Below is a small trained network, with its code and all its weights. Each question gives an input and a class and asks what happens when units are switched off, that is, made to give their printed mean instead of their output.

import numpy as np


def w(rows, s, z=0):
    codes = np.array(rows[::2]) - 128.0
    scale = np.full(codes.shape[1], s)
    scale[-1] = z or s
    return codes * scale


def f(y):
    return y / 2 * (1 + np.tanh(0.7978845608 * (y + 0.044715 * y**3)))


def log_softmax(a):
    a = a - a.max(-1, keepdims=True)
    return a - np.log(np.exp(a).sum(-1, keepdims=True))


def net(x, mask):
    res = np.array(x, float).reshape(1, 5) / 4 @ E
    y = f(res @ A[0][:, :-1].T + A[0][:, -1])
    res = res + np.where(mask, y, B[0][:, -1]) @ B[0][:, :-1]
    return log_softmax(res[-1] @ U[:, :-1].T + U[:, -1])


A, B = {}, {}
E = w([
[48,3,203],'x0',
[18,253,216],'x1',
[128,127,127],'x2',
[201,111,238],'x3',
[129,127,130],'x4',
],0.0061)
A[0] = w([
[105,122,113,254],'neuron 1',
[162,64,107,95],'neuron 2',
[78,83,187,134],'neuron 3',
[61,87,128,173],'neuron 4',
[221,155,161,117],'neuron 5',
[103,181,185,84],'neuron 6',
[121,175,185,88],'neuron 7',
[155,164,105,113],'neuron 8',
[155,108,189,131],'neuron 9',
[167,116,88,89],'neuron 10',
[141,211,89,129],'neuron 11',
[145,187,82,124],'neuron 12',
[98,149,142,73],'neuron 13',
[25,142,20,69],'neuron 14',
[159,165,109,90],'neuron 15',
[57,72,120,80],'neuron 16',
[7,180,104,156],'neuron 17',
[187,137,206,77],'neuron 18',
[101,152,142,72],'neuron 19',
],0.016,0.008)
B[0] = w([
[210,149,193,222],'neuron 1',
[97,82,109,188],'neuron 2',
[76,123,145,201],'neuron 3',
[125,151,210,197],'neuron 4',
[35,124,143,187],'neuron 5',
[157,86,91,179],'neuron 6',
[139,70,81,166],'neuron 7',
[71,109,169,155],'neuron 8',
[72,180,96,179],'neuron 9',
[172,73,135,155],'neuron 10',
[106,92,200,210],'neuron 11',
[98,57,218,190],'neuron 12',
[141,45,87,135],'neuron 13',
[1,210,56,218],'neuron 14',
[89,66,183,147],'neuron 15',
[97,50,178,167],'neuron 16',
[196,77,99,255],'neuron 17',
[90,155,49,175],'neuron 18',
[164,24,72,134],'neuron 19',
],0.0094,0.0092)
U = w([
[10,163,60,142],'0',
[127,128,150,206],'1',
[81,90,217,43],'2',
[150,26,50,93],'3',
[122,145,142,193],'4',
[210,244,157,100],'5',
[244,228,68,7],'6',
],0.013,0.02)

Each question gives the input, the list of numbers given to net, and the class t.
The units are the neurons (one row each of A and B). Each row of codes is followed by its name. A weight is (code - 128) times the scale printed after its matrix; where a second scale follows, it is the last column's (A, B and U).
mask holds one flag per neuron, in row order. A switched-off neuron (its flag False) gives its mean, the last column of its row in B, instead of its output. The means were averaged over made-up inputs and are rounded, as every weight is.
A unit's drop is (log p(t) with every unit on - log p(t) with that unit switched off) / (log p(t) with every unit on - log p(t) with every unit switched off).
The circuit of an input: a set's keep is (log p(t) with only the set's units on - log p(t) with every unit switched off) / (log p(t) with every unit on - log p(t) with every unit switched off). Starting from the 12 units with the biggest drops (on a tie, the unit counted first), units are removed one at a time, each time the one whose removal leaves the highest keep (on an exact tie, the one counted first), for as long as the keep stays at least 0.8.
circuit, biggest first: the units of the circuit, biggest drop first
most important unit: the unit with the biggest drop
top k neurons: the k neurons with the biggest drops, biggest first
drop when u is switched off: that unit's drop, to one decimal
input [-8,-3,-1,-5,-6], class 2: most important unit -> neuron 12
input [-8,4,-7,-4,-1], class 2: circuit, biggest first -> [neuron 12; neuron 11]
input [4,4,-3,5,-4], class 0: top 2 neurons -> [neuron 9; neuron 18]
input [7,2,3,7,6], class 0: circuit, biggest first -> [neuron 9; neuron 18]
input [-7,5,0,8,7], class 0: circuit, biggest first -> [neuron 18; neuron 5]
input [-7,7,-4,7,-4], class 0: top 3 neurons -> [neuron 18; neuron 5; neuron 1]
input [8,-4,4,8,8], class 0: circuit, biggest first -> [neuron 9; neuron 18]
input [-5,-1,8,8,2], class 0: circuit, biggest first -> [neuron 5; neuron 18]
input [-8,-7,-1,-4,2], class 2: circuit, biggest first -> [neuron 12; neuron 11; neuron 8]
input [-6,-7,-6,-8,-5], class 0: top 3 neurons -> [neuron 14; neuron 17; neuron 4]
input [-5,3,-5,4,0], class 2: top 2 neurons -> [neuron 14; neuron 11]
input [-5,-3,-3,7,-6], class 0: top 4 neurons -> [neuron 5; neuron 18; neuron 1; neuron 17]
input [-5,-4,-3,5,1], class 0: drop when neuron 17 is switched off -> 0.4
input [-1,7,6,-5,3], class 3: circuit, biggest first -> [neuron 17]
input [-1,8,7,7,-4], class 3: drop when neuron 7 is switched off -> 0.2
input [8,-6,-7,-2,6], class 2: drop when neuron 16 is switched off -> 0.2
input [6,8,-8,0,7], class 3: drop when neuron 10 is switched off -> 0.0
